q_514: -2.04, -0.02, -3.47, -3.50, 1.45, 2.90
q_751: -1.65, 3.40, 0.77, 1.48, -1.41, -6.25
q_534: -4.51, 0.65, 1.31, -1.27, 5.27, 0.63
q_430: 4.94, 0.04, 1.78, -1.78, -0.50, -1.05
q_287: 4.89, -0.22, -2.85, -2.99, -4.31, 0.84
q_473: -0.02, 3.59, -0.76, 1.92, 1.81, 4.52
q_290: 4.42, -3.02, 4.06, -0.75, 1.74, -1.30
q_388: 2.17, 8.14, 3.74, -5.18, 2.68, -0.38
q_52: -1.97, -3.55, -5.06, -5.35, 3.50, -0.77
q_319: 0.72, 3.05, -6.91, 0.74, 3.75, -3.25
q_872: -5.16, 0.66, -0.01, -1.77, 3.13, 4.70
q_473 => -0.02, 3.59, -0.76, 1.92, 1.81, 4.52
after: -0.75 => 1.74
after: 0.66 => -0.01
q_751 => -1.65, 3.40, 0.77, 1.48, -1.41, -6.25

q_870: -2.82, 3.86, 5.46, -4.15, -0.71, -2.26, 1.81, -4.09, 1.75, -3.06
q_429: -1.98, 2.33, 4.01, -3.20, -1.02, -1.84, 0.96, -3.34, 0.16, -1.11
q_792: -2.01, 3.69, 4.66, -3.49, -0.73, -2.12, 0.66, -1.78, 1.33, -1.59
q_809: -1.88, 3.23, 3.94, -4.16, -0.59, -2.03, 0.50, -3.99, 0.56, -1.31
q_419: -1.22, 3.18, 3.33, -3.58, -0.68, -1.79, -0.53, -1.89, -0.37, -1.94
q_710: -1.22, 3.18, 3.33, -3.58, -0.68, -1.79, -0.53, 0.34, -0.20, -0.31
q_79: -0.61, 3.90, 2.69, -4.61, -0.23, -1.62, -1.81, -4.00, 0.19, 0.72
q_444: -3.57, 3.00, 6.29, -3.01, -1.24, -2.45, 3.32, -2.78, 2.01, -4.24
q_684: -1.88, 3.23, 3.94, -4.16, -0.59, -2.03, 0.50, -4.70, 0.56, -1.31
q_152: -2.33, 2.24, 4.47, -2.35, -1.34, -1.97, 1.47, -0.87, 0.76, -1.42
q_164: -1.22, 3.18, 3.33, -3.58, -0.68, -1.79, -0.53, -2.44, 0.25, 0.10
q_958: -3.16, 0.29, 4.80, -1.48, -2.00, -1.96, 3.55, -2.64, -0.07, -2.39
q_152 => -2.33, 2.24, 4.47, -2.35, -1.34, -1.97, 1.47, -0.87, 0.76, -1.42
q_444 => -3.57, 3.00, 6.29, -3.01, -1.24, -2.45, 3.32, -2.78, 2.01, -4.24
q_792 => -2.01, 3.69, 4.66, -3.49, -0.73, -2.12, 0.66, -1.78, 1.33, -1.59
q_958 => -3.16, 0.29, 4.80, -1.48, -2.00, -1.96, 3.55, -2.64, -0.07, -2.39
q_429 => -1.98, 2.33, 4.01, -3.20, -1.02, -1.84, 0.96, -3.34, 0.16, -1.11

q_76: 1.51, -0.98, -0.01, 7.92, 2.74
q_718: -0.04, -1.31, 0.76, 1.23, 4.56
q_124: -1.20, 2.20, -3.12, -0.57, -1.07
q_580: -1.06, -4.85, -1.08, -1.88, 7.93
q_718 => -0.04, -1.31, 0.76, 1.23, 4.56
q_124 => -1.20, 2.20, -3.12, -0.57, -1.07
after: 1.51 => -0.98
after: -1.31 => 0.76
after: -1.88 => 7.93
after: -0.01 => 7.92
after: 0.76 => 1.23

